Below are the code and all the weights of a small trained network. Each question names an input and a target symbol and asks about switching units off, where a switched-off unit gives its printed mean instead of its output.

import numpy as np


def w(rows, s, z=0):
    codes = np.array(rows[::2]) - 128.0
    scale = np.full(codes.shape[1], s)
    scale[-1] = z or s
    return codes * scale


def norm(h):
    return h / np.sqrt((h * h).mean(-1, keepdims=True) + 1e-5)


def f(y):
    return np.maximum(y, 0)


def softmax(a):
    e = np.exp(a - a.max(-1, keepdims=True))
    return e / e.sum(-1, keepdims=True)


def log_softmax(a):
    a = a - a.max(-1, keepdims=True)
    return a - np.log(np.exp(a).sum(-1, keepdims=True))


def net(x, mask):
    ids = ['αγεζηλφψω'.index(c) for c in x.split()]
    T = len(ids)
    res = E[ids] + P[:T]
    u = 0
    for l in range(3):
        r = norm(res)
        for j in range(2):
            rows = slice(3 * j, 3 * j + 3)
            q, k, v = (r @ M[l][rows].T for M in (Q, K, V))
            z = softmax(np.where(np.tri(T) > 0, q @ k.T / 3**0.5, -1e9)) @ v
            o = O[l][rows]
            res = res + np.where(mask[u + j], z, o[:, -1]) @ o[:, :-1]
        u += 2
        y = f(norm(res) @ A[l][:, :-1].T + A[l][:, -1])
        res = res + np.where(mask[u : u + 4], y, B[l][:, -1]) @ B[l][:, :-1]
        u += 4
    return log_softmax(norm(res)[-1] @ U[:, :-1].T + U[:, -1])


Q, K, V, O, A, B = {}, {}, {}, {}, {}, {}
E = w([
[170,142,8,221],'α',
[11,254,100,78],'γ',
[92,205,92,158],'ε',
[144,181,87,215],'ζ',
[15,212,109,108],'η',
[22,212,88,99],'λ',
[161,11,94,116],'φ',
[131,186,93,172],'ψ',
[112,185,93,215],'ω',
],0.0087)
P = w([
[160,121,155,171],'0',
[113,149,137,157],'1',
[168,89,68,103],'2',
[56,53,194,147],'3',
[89,173,162,108],'4',
[186,85,76,107],'5',
[52,51,179,130],'6',
[102,181,162,114],'7',
[197,91,89,101],'8',
[72,62,144,208],'9',
[128,122,227,6],'10',
[208,77,88,108],'11',
],0.017)
Q[0] = w([
[134,7,126,107],'L0H0',
[97,184,63,125],'L0H0',
[202,92,187,195],'L0H0',
[155,84,157,140],'L0H1',
[142,198,77,229],'L0H1',
[41,201,220,102],'L0H1',
],0.011)
K[0] = w([
[71,153,79,245],'L0H0',
[244,125,35,41],'L0H0',
[78,128,237,230],'L0H0',
[107,108,143,203],'L0H1',
[254,43,37,80],'L0H1',
[52,66,101,127],'L0H1',
],0.0081)
V[0] = w([
[190,128,240,110],'L0H0',
[175,109,187,47],'L0H0',
[128,135,142,115],'L0H0',
[55,69,145,143],'L0H1',
[164,114,139,161],'L0H1',
[254,116,140,71],'L0H1',
],0.0084)
O[0] = w([
[16,88,253,77,3],'L0H0',
[146,82,99,195,21],'L0H0',
[154,184,165,133,109],'L0H0',
[144,66,185,204,121],'L0H1',
[173,67,37,141,135],'L0H1',
[19,124,153,83,74],'L0H1',
],0.0058,0.0064)
A[0] = w([
[175,133,189,86,3],'L0N0',
[147,134,83,185,136],'L0N1',
[172,132,84,109,72],'L0N2',
[4,128,147,172,222],'L0N3',
],0.012,0.0031)
B[0] = w([
[170,86,255,102,146],'L0N0',
[97,92,124,66,255],'L0N1',
[141,114,232,103,212],'L0N2',
[42,35,46,137,213],'L0N3',
],0.0071,0.0068)
Q[1] = w([
[86,70,134,117],'L1H0',
[56,162,94,113],'L1H0',
[182,128,128,151],'L1H0',
[13,118,109,111],'L1H1',
[89,92,107,59],'L1H1',
[124,111,82,251],'L1H1',
],0.014)
K[1] = w([
[167,108,69,81],'L1H0',
[184,112,168,39],'L1H0',
[183,79,255,168],'L1H0',
[69,153,46,240],'L1H1',
[147,120,39,157],'L1H1',
[142,81,180,161],'L1H1',
],0.008)
V[1] = w([
[197,124,167,58],'L1H0',
[108,128,113,78],'L1H0',
[121,177,66,55],'L1H0',
[57,145,83,171],'L1H1',
[157,58,156,131],'L1H1',
[135,104,104,255],'L1H1',
],0.0073)
O[1] = w([
[110,69,254,186,110],'L1H0',
[48,63,124,47,154],'L1H0',
[41,74,192,126,253],'L1H0',
[205,127,161,162,163],'L1H1',
[211,228,93,99,92],'L1H1',
[171,179,216,137,140],'L1H1',
],0.0047,0.0037)
A[1] = w([
[141,186,229,176,73],'L1N0',
[230,97,208,40,1],'L1N1',
[71,144,2,163,93],'L1N2',
[86,174,22,243,158],'L1N3',
],0.0081,0.005)
B[1] = w([
[89,134,93,175,144],'L1N0',
[132,165,158,85,168],'L1N1',
[209,108,254,62,252],'L1N2',
[197,85,183,39,255],'L1N3',
],0.0094,0.0053)
Q[2] = w([
[158,128,202,102],'L2H0',
[89,143,253,232],'L2H0',
[107,157,104,64],'L2H0',
[163,160,38,90],'L2H1',
[48,86,5,170],'L2H1',
[185,119,92,75],'L2H1',
],0.016)
K[2] = w([
[151,95,59,90],'L2H0',
[158,88,174,102],'L2H0',
[94,175,133,125],'L2H0',
[111,120,106,177],'L2H1',
[143,87,250,158],'L2H1',
[166,124,79,162],'L2H1',
],0.022)
V[2] = w([
[165,138,237,217],'L2H0',
[109,203,221,46],'L2H0',
[186,174,86,136],'L2H0',
[188,77,114,238],'L2H1',
[110,2,126,79],'L2H1',
[131,236,175,133],'L2H1',
],0.011)
O[2] = w([
[111,166,190,201,73],'L2H0',
[231,71,122,152,169],'L2H0',
[209,150,98,177,151],'L2H0',
[100,186,164,88,103],'L2H1',
[136,114,192,151,254],'L2H1',
[118,137,8,144,53],'L2H1',
],0.013,0.006)
A[2] = w([
[141,58,104,111,102],'L2N0',
[118,151,175,171,176],'L2N1',
[46,107,123,250,255],'L2N2',
[91,140,170,164,112],'L2N3',
],0.023,0.0073)
B[2] = w([
[97,91,75,150,254],'L2N0',
[84,120,102,163,170],'L2N1',
[160,217,177,255,192],'L2N2',
[124,111,40,180,145],'L2N3',
],0.027,0.0092)
U = w([
[150,199,230,68,172],'α',
[120,71,7,80,92],'γ',
[200,71,174,191,16],'ε',
[91,197,93,49,210],'ζ',
[194,173,95,100,87],'η',
[213,156,111,96,88],'λ',
[53,120,169,70,129],'φ',
[69,92,127,122,123],'ψ',
[136,205,143,158,254],'ω',
],0.013,0.0062)

Each question gives the input, a string of symbols that net reads in full, and the target symbol t.
The units are the heads (3 rows each of Q, K, V and O) and the neurons (one row each of A and B). Each row of codes is followed by its name. A weight is (code - 128) times the scale printed after its matrix; where a second scale follows, it is the last column's (O, A, B and U).
mask holds one flag per unit, layer by layer, with each layer's heads first. A switched-off unit (its flag False) gives its mean, the last column of its rows in O or B, instead of its output. The means were averaged over made-up inputs and are rounded, as every weight is.
A unit's drop is (log p(t) with every unit on - log p(t) with that unit switched off) / (log p(t) with every unit on - log p(t) with every unit switched off).
The circuit of an input: a set's keep is (log p(t) with only the set's units on - log p(t) with every unit switched off) / (log p(t) with every unit on - log p(t) with every unit switched off). Starting from the 12 units with the biggest drops (on a tie, the unit counted first), units are removed one at a time, each time the one whose removal leaves the highest keep (on an exact tie, the one counted first), for as long as the keep stays at least 0.8.
units of the circuit, in order: the units of the circuit, biggest drop first
unit that matters most: the unit with the biggest drop
top k neurons: the k neurons with the biggest drops, biggest first
top k neurons in layer l: the k neurons of layer l with the biggest drops, biggest first
heads that matter: for each layer, one digit per head in row order, 1 if its drop is at least 0.15 and else 0, layers parted by /
input α γ γ ε φ, target γ: unit that matters most => L2N2
input ψ λ α ω, target ω: units of the circuit, in order => L2N2, L1N2
input α ω λ α γ γ λ ε ε α ψ γ, target γ: top 3 neurons => L1N3, L0N2, L2N2
input λ λ α, target ζ: top 4 neurons => L1N0, L1N2, L1N3, L0N3
input ψ α α, target φ: top 2 neurons => L0N3, L0N2
input γ γ α α α, target α: units of the circuit, in order => L2H1, L2N0
input γ λ α ψ, target ω: heads that matter => 01 / 00 / 00
input γ ε γ ψ, target ω: units of the circuit, in order => L2N2, L1N2, L1N3
input α ψ ε α γ γ α α α α α, target α: top 2 neurons in layer 0 => L0N0, L0N1
input α α φ α α, target φ: units of the circuit, in order => L2H1, L2N2
input α α η α η α, target γ: top 2 neurons => L2N2, L0N1
input ε α ε ε α α α α η, target ψ: top 2 neurons => L1N2, L1N3
input α η φ ε γ ε ω α φ ζ α η, target γ: top 3 neurons => L0N2, L0N3, L1N3
input α α α φ, target ω: top 3 neurons => L2N2, L1N2, L1N3
input α ω α ψ α α γ γ ω, target γ: top 3 neurons => L0N3, L0N2, L2N2
input λ η γ α α φ, target ζ: unit that matters most => L1N0
input α α ω η α α ψ α ψ φ φ γ, target γ: top 2 neurons => L0N3, L1N2
input ε γ φ φ ω, target φ: units of the circuit, in order => L2H0, L2N2
input α ε α α ε φ, target γ: top 2 neurons => L2N2, L1N2
input α α ε, target γ: heads that matter => 01 / 01 / 00
input γ η γ γ ω α α λ, target α: unit that matters most => L0H0
input α α α φ γ α α, target γ: top 2 neurons => L0N2, L0N3
input η λ α γ λ λ, target ω: heads that matter => 01 / 10 / 10
input α α γ λ ε η ω α ζ, target γ: top 3 neurons => L0N3, L1N3, L0N2
input η α η α ε η, target ω: top 4 neurons => L0N3, L1N2, L1N0, L0N2
input ω ω α γ λ, target α: heads that matter => 00 / 00 / 00
input ε α φ λ ω, target φ: unit that matters most => L1N3
input ψ λ α ε γ α ψ ε λ φ, target ω: units of the circuit, in order => L2N2, L1N2, L2H0
